Below are the code and all the weights of a small trained network. Each question names an input and a class and asks about switching units off, where a switched-off unit gives its printed mean instead of its output.

import numpy as np


def w(rows, s, z=0):
    codes = np.array(rows[::2]) - 128.0
    scale = np.full(codes.shape[1], s)
    scale[-1] = z or s
    return codes * scale


def norm(h):
    return h / np.sqrt((h * h).mean(-1, keepdims=True) + 1e-5)


def f(y):
    return y / 2 * (1 + np.tanh(0.7978845608 * (y + 0.044715 * y**3)))


def log_softmax(a):
    a = a - a.max(-1, keepdims=True)
    return a - np.log(np.exp(a).sum(-1, keepdims=True))


def net(x, mask):
    res = np.array(x, float).reshape(1, 5) / 4 @ E
    u = 0
    for l in range(2):
        y = f(norm(res) @ A[l][:, :-1].T + A[l][:, -1])
        res = res + np.where(mask[u : u + 16], y, B[l][:, -1]) @ B[l][:, :-1]
        u += 16
    return log_softmax(norm(res)[-1] @ U[:, :-1].T + U[:, -1])


A, B = {}, {}
E = w([
[100,172,168,41],'x0',
[167,86,254,151],'x1',
[128,128,128,129],'x2',
[188,221,135,158],'x3',
[127,128,128,127],'x4',
],0.0042)
A[0] = w([
[133,130,77,193,96],'0.n0',
[142,86,146,80,96],'0.n1',
[144,140,164,144,98],'0.n2',
[131,144,125,121,113],'0.n3',
[121,135,127,139,132],'0.n4',
[109,14,213,115,107],'0.n5',
[126,126,135,127,112],'0.n6',
[123,123,137,123,108],'0.n7',
[128,52,126,189,102],'0.n8',
[143,153,124,99,103],'0.n9',
[158,136,254,182,46],'0.n10',
[148,142,123,103,112],'0.n11',
[139,68,86,248,255],'0.n12',
[120,152,125,145,123],'0.n13',
[68,21,74,67,141],'0.n14',
[123,153,119,161,116],'0.n15',
],0.0097,0.0036)
B[0] = w([
[197,141,228,93,158],'0.n0',
[146,115,202,125,136],'0.n1',
[129,118,103,85,133],'0.n2',
[124,135,105,121,126],'0.n3',
[136,137,125,121,130],'0.n4',
[133,210,172,250,215],'0.n5',
[124,116,136,133,124],'0.n6',
[120,113,140,137,124],'0.n7',
[31,124,18,150,176],'0.n8',
[97,125,77,127,129],'0.n9',
[101,18,103,40,197],'0.n10',
[106,129,93,128,127],'0.n11',
[224,73,52,157,254],'0.n12',
[144,156,106,110,130],'0.n13',
[125,40,124,36,218],'0.n14',
[162,174,117,104,133],'0.n15',
],0.015,0.007)
A[1] = w([
[179,144,44,183,46],'1.n0',
[51,134,50,178,93],'1.n1',
[61,174,133,33,150],'1.n2',
[107,164,121,126,108],'1.n3',
[155,71,165,131,86],'1.n4',
[192,181,146,166,78],'1.n5',
[107,162,192,164,115],'1.n6',
[26,110,226,84,137],'1.n7',
[87,210,109,118,106],'1.n8',
[123,190,246,157,3],'1.n9',
[98,118,77,98,100],'1.n10',
[96,129,160,241,127],'1.n11',
[152,80,162,127,92],'1.n12',
[82,97,105,134,127],'1.n13',
[173,207,121,82,90],'1.n14',
[57,191,67,174,86],'1.n15',
],0.012,0.0025)
B[1] = w([
[49,157,196,98,254],'1.n0',
[209,170,130,130,174],'1.n1',
[48,193,114,123,217],'1.n2',
[114,123,100,136,120],'1.n3',
[142,125,58,122,187],'1.n4',
[138,153,194,105,155],'1.n5',
[78,47,133,151,140],'1.n6',
[36,184,177,77,225],'1.n7',
[95,110,43,132,154],'1.n8',
[66,5,206,202,158],'1.n9',
[154,87,166,142,180],'1.n10',
[171,125,151,193,195],'1.n11',
[140,129,68,126,174],'1.n12',
[161,141,151,99,166],'1.n13',
[205,127,119,147,167],'1.n14',
[132,143,53,173,162],'1.n15',
],0.025,0.005)
U = w([
[187,6,57,67,254],'0',
[26,163,137,16,191],'1',
[211,115,131,243,128],'2',
[55,49,211,189,32],'3',
[219,206,226,72,21],'4',
[116,198,11,154,49],'5',
],0.013,0.0015)

Each question gives the input, the list of numbers given to net, and the class t.
The units are the neurons (one row each of A and B). Each row of codes is followed by its name. A weight is (code - 128) times the scale printed after its matrix; where a second scale follows, it is the last column's (A, B and U).
mask holds one flag per neuron, layer by layer. A switched-off neuron (its flag False) gives its mean, the last column of its row in B, instead of its output. The means were averaged over made-up inputs and are rounded, as every weight is.
A unit's drop is (log p(t) with every unit on - log p(t) with that unit switched off) / (log p(t) with every unit on - log p(t) with every unit switched off).
The circuit of an input: a set's keep is (log p(t) with only the set's units on - log p(t) with every unit switched off) / (log p(t) with every unit on - log p(t) with every unit switched off). Starting from the 12 units with the biggest drops (on a tie, the unit counted first), units are removed one at a time, each time the one whose removal leaves the highest keep (on an exact tie, the one counted first), for as long as the keep stays at least 0.8.
units of the circuit, in order: the units of the circuit, biggest drop first
k most important neurons: the k neurons with the biggest drops, biggest first
k most important neurons of layer l: the k neurons of layer l with the biggest drops, biggest first
input [3,-3,0,2,8], class 5: most important neuron of layer 0 -> 0.n12
input [3,-1,-5,7,7], class 5: 2 most important neurons -> 0.n12; 0.n5
input [2,6,-5,3,1], class 1: units of the circuit, in order -> 0.n12; 1.n7
input [1,-5,-5,2,7], class 5: 4 most important neurons -> 0.n12; 0.n5; 0.n10; 0.n14
input [4,-5,7,1,-7], class 5: 3 most important neurons of layer 0 -> 0.n12; 0.n10; 0.n14
input [4,1,-2,-8,8], class 3: 2 most important neurons of layer 0 -> 0.n12; 0.n5
input [7,-3,-6,1,6], class 5: 4 most important neurons of layer 0 -> 0.n12; 0.n10; 0.n14; 0.n0
input [1,-5,-1,3,-5], class 5: 4 most important neurons -> 0.n12; 0.n5; 1.n8; 1.n14
input [-2,0,8,-2,2], class 0: 3 most important neurons -> 0.n14; 0.n12; 1.n7
input [-8,-3,8,1,-8], class 4: 2 most important neurons -> 0.n10; 0.n14
input [-4,1,-4,-6,4], class 2: 2 most important neurons -> 0.n5; 0.n10
input [-3,8,-8,0,8], class 2: 2 most important neurons -> 0.n5; 0.n14
input [-6,1,-8,0,8], class 2: 2 most important neurons of layer 0 -> 0.n14; 0.n10
input [-1,4,0,-4,2], class 2: units of the circuit, in order -> 0.n5
input [-7,3,6,-1,-8], class 2: 2 most important neurons -> 0.n14; 0.n5
input [0,5,0,3,1], class 0: 2 most important neurons -> 0.n10; 1.n0
input [-7,-7,8,0,4], class 0: 4 most important neurons -> 0.n5; 1.n7; 1.n2; 0.n12
input [0,-3,-8,-1,1], class 0: 2 most important neurons of layer 1 -> 1.n0; 1.n7
input [1,1,2,-3,-1], class 3: 3 most important neurons -> 0.n5; 0.n12; 0.n14
input [-5,6,4,-5,-4], class 2: most important neuron -> 0.n5
input [1,-2,6,6,-3], class 5: 4 most important neurons of layer 0 -> 0.n12; 0.n5; 0.n9; 0.n1
input [2,6,5,3,0], class 1: 2 most important neurons of layer 0 -> 0.n12; 0.n10
input [4,2,-4,-4,6], class 3: 2 most important neurons of layer 0 -> 0.n5; 0.n12
input [6,1,-5,-4,-1], class 3: 3 most important neurons of layer 0 -> 0.n12; 0.n5; 0.n10
